[[  0   7  11  -4]
 [  0   7  46 -28]
 [  0  15   6 -20]
 [  0  19  49 -20]]
->
[[  0  19  49 -20]
 [  0  15   6 -20]
 [  0   7  46 -28]
 [  0   7  11  -4]]

[[ -5 -12  18 -10 -27  12 -31 -21  31 -10  16  21]
 [ 19  18  11   0  25  -1  -5  -1 -39 -38 -22   3]
 [-19   6 -40  51 -19 -45  21 -28  18  22 -28  -4]]
->
[[-19   6 -40  51 -19 -45  21 -28  18  22 -28  -4]
 [ 19  18  11   0  25  -1  -5  -1 -39 -38 -22   3]
 [ -5 -12  18 -10 -27  12 -31 -21  31 -10  16  21]]

[[-66  43  18  20 -38  45 -20   3]
 [ 66  13 -25  19 -16  47  -3 -51]
 [ -7  54 -46  48 -41 -19  37   8]
 [-52  27 -39  29 -22 -33 -37  13]
 [ 37  48  34   6  13 -32   4 -64]
 [-45  -3  65  19  32 -60  33 -36]
 [-24 -16 -10 -16  53  33 -64 -24]
 [  8  16 -28 -17  40 -51 -32 -11]
 [-31  31   8  -2  25 -24 -27  21]]
->
[[-31  31   8  -2  25 -24 -27  21]
 [  8  16 -28 -17  40 -51 -32 -11]
 [-24 -16 -10 -16  53  33 -64 -24]
 [-45  -3  65  19  32 -60  33 -36]
 [ 37  48  34   6  13 -32   4 -64]
 [-52  27 -39  29 -22 -33 -37  13]
 [ -7  54 -46  48 -41 -19  37   8]
 [ 66  13 -25  19 -16  47  -3 -51]
 [-66  43  18  20 -38  45 -20   3]]

[[ 15  10  16  15  -7 -15 -28]
 [-36  -1 -37  14  20 -36  -7]
 [-10  53 -20  -1  38 -26 -12]
 [ 23 -55 -12 -36 -36 -15   5]]
->
[[ 23 -55 -12 -36 -36 -15   5]
 [-10  53 -20  -1  38 -26 -12]
 [-36  -1 -37  14  20 -36  -7]
 [ 15  10  16  15  -7 -15 -28]]

[[ -9  10   0]
 [-10   1  35]
 [ -2  10  52]
 [  3   5 -30]
 [-15   0 -22]
 [ -7  10   7]
 [ -4   2 -11]
 [ -2   5  15]
 [  1  -6  -5]
 [ -4  -7  -8]
 [  2  -9   3]
 [ -3   2 -22]]
->
[[ -3   2 -22]
 [  2  -9   3]
 [ -4  -7  -8]
 [  1  -6  -5]
 [ -2   5  15]
 [ -4   2 -11]
 [ -7  10   7]
 [-15   0 -22]
 [  3   5 -30]
 [ -2  10  52]
 [-10   1  35]
 [ -9  10   0]]

[[-13  14   3 -62]
 [ 15 -10  24 -59]
 [-38  -9 -32 -22]
 [-53  35   0 -14]
 [-61   6  37 -32]
 [-27  -2  26 -43]
 [-55  39   6   9]
 [-32 -17 -35   9]]
->
[[-32 -17 -35   9]
 [-55  39   6   9]
 [-27  -2  26 -43]
 [-61   6  37 -32]
 [-53  35   0 -14]
 [-38  -9 -32 -22]
 [ 15 -10  24 -59]
 [-13  14   3 -62]]

[[ 17 -13 -10 -20 -15  25  -5]
 [ 28  -8  16 -38  29 -12  36]
 [ -4  28 -37 -37  29  -3 -10]
 [ -9  32 -37 -11 -19 -15  16]
 [ 61  -9   1 -27 -10  18  33]
 [ 41 -21 -45  40  -9  47 -20]
 [  9 -43  25   6 -25 -27  39]
 [  7  20   8  20 -26 -27  29]]
->
[[  7  20   8  20 -26 -27  29]
 [  9 -43  25   6 -25 -27  39]
 [ 41 -21 -45  40  -9  47 -20]
 [ 61  -9   1 -27 -10  18  33]
 [ -9  32 -37 -11 -19 -15  16]
 [ -4  28 -37 -37  29  -3 -10]
 [ 28  -8  16 -38  29 -12  36]
 [ 17 -13 -10 -20 -15  25  -5]]
